Here is a tiny trained network, its code and every weight. The questions are about switching its units off for an input and a class, where a switched-off unit gives its printed mean instead of its output.

import numpy as np


def w(rows, s, z=0):
    codes = np.array(rows[::2]) - 128.0
    scale = np.full(codes.shape[1], s)
    scale[-1] = z or s
    return codes * scale


def norm(h):
    return h / np.sqrt((h * h).mean(-1, keepdims=True) + 1e-5)


def f(y):
    return y / 2 * (1 + np.tanh(0.7978845608 * (y + 0.044715 * y**3)))


def log_softmax(a):
    a = a - a.max(-1, keepdims=True)
    return a - np.log(np.exp(a).sum(-1, keepdims=True))


def net(x, mask):
    res = np.array(x, float).reshape(1, 3) / 4 @ E
    u = 0
    for l in range(2):
        y = f(norm(res) @ A[l][:, :-1].T + A[l][:, -1])
        res = res + np.where(mask[u : u + 9], y, B[l][:, -1]) @ B[l][:, :-1]
        u += 9
    return log_softmax(norm(res)[-1] @ U[:, :-1].T + U[:, -1])


A, B = {}, {}
E = w([
[109,122,246,184],'x0',
[113,75,65,156],'x1',
[141,230,149,149],'x2',
],0.011)
A[0] = w([
[161,86,164,155,131],'0.n0',
[123,108,78,144,158],'0.n1',
[147,178,189,68,121],'0.n2',
[118,76,167,171,41],'0.n3',
[107,84,140,135,67],'0.n4',
[137,163,103,79,43],'0.n5',
[118,96,149,165,54],'0.n6',
[142,58,97,172,58],'0.n7',
[130,252,145,156,254],'0.n8',
],0.026,0.0035)
B[0] = w([
[72,155,124,104,168],'0.n0',
[212,99,191,166,171],'0.n1',
[37,59,206,145,200],'0.n2',
[100,162,92,39,179],'0.n3',
[60,121,140,133,154],'0.n4',
[155,151,155,56,166],'0.n5',
[145,142,80,64,157],'0.n6',
[109,86,164,191,175],'0.n7',
[212,59,85,254,253],'0.n8',
],0.026,0.017)
A[1] = w([
[187,167,178,88,94],'1.n0',
[114,116,173,139,60],'1.n1',
[115,105,82,160,171],'1.n2',
[186,167,172,91,35],'1.n3',
[46,182,186,7,61],'1.n4',
[200,158,191,76,96],'1.n5',
[110,228,23,165,180],'1.n6',
[102,68,163,230,28],'1.n7',
[138,95,132,165,2],'1.n8',
],0.018,0.0039)
B[1] = w([
[136,118,126,75,142],'1.n0',
[161,160,37,126,143],'1.n1',
[131,71,210,122,164],'1.n2',
[147,121,164,87,138],'1.n3',
[3,188,110,144,201],'1.n4',
[119,97,102,39,150],'1.n5',
[170,67,167,17,136],'1.n6',
[148,114,46,227,253],'1.n7',
[101,134,167,164,165],'1.n8',
],0.029,0.015)
U = w([
[165,73,85,247,191],'0',
[142,192,121,130,2],'1',
[3,192,99,96,175],'2',
[196,113,117,33,131],'3',
],0.016,0.0082)

Each question gives the input, the list of numbers given to net, and the class t.
The units are the neurons (one row each of A and B). Each row of codes is followed by its name. A weight is (code - 128) times the scale printed after its matrix; where a second scale follows, it is the last column's (A, B and U).
mask holds one flag per neuron, layer by layer. A switched-off neuron (its flag False) gives its mean, the last column of its row in B, instead of its output. The means were averaged over made-up inputs and are rounded, as every weight is.
A unit's drop is (log p(t) with every unit on - log p(t) with that unit switched off) / (log p(t) with every unit on - log p(t) with every unit switched off).
most important unit: the unit with the biggest drop
k most important neurons: the k neurons with the biggest drops, biggest first
k most important neurons of layer l: the k neurons of layer l with the biggest drops, biggest first
drop of u: that unit's drop, to one decimal
input [-8,-1,4], class 3: 2 most important neurons of layer 0 : (0.n5; 0.n2)
input [-6,1,-2], class 3: 2 most important neurons : (0.n8; 0.n2)
input [-6,-2,2], class 3: most important unit : 0.n5
input [-8,5,5], class 3: 2 most important neurons of layer 0 : (0.n8; 0.n5)
input [4,5,-6], class 2: 2 most important neurons : (0.n8; 0.n3)
input [-8,-3,3], class 3: 2 most important neurons : (0.n5; 0.n7)
input [5,7,-4], class 2: 2 most important neurons of layer 0 : (0.n8; 0.n3)
input [-5,-7,-7], class 3: 4 most important neurons of layer 0 : (0.n8; 0.n2; 0.n0; 0.n3)
input [-7,-5,1], class 3: 2 most important neurons of layer 0 : (0.n5; 0.n7)
input [1,-4,-8], class 2: drop of 0.n8 : 1.0
input [4,7,-1], class 2: drop of 0.n8 : 1.1
input [-8,0,-3], class 3: drop of 0.n8 : 0.7
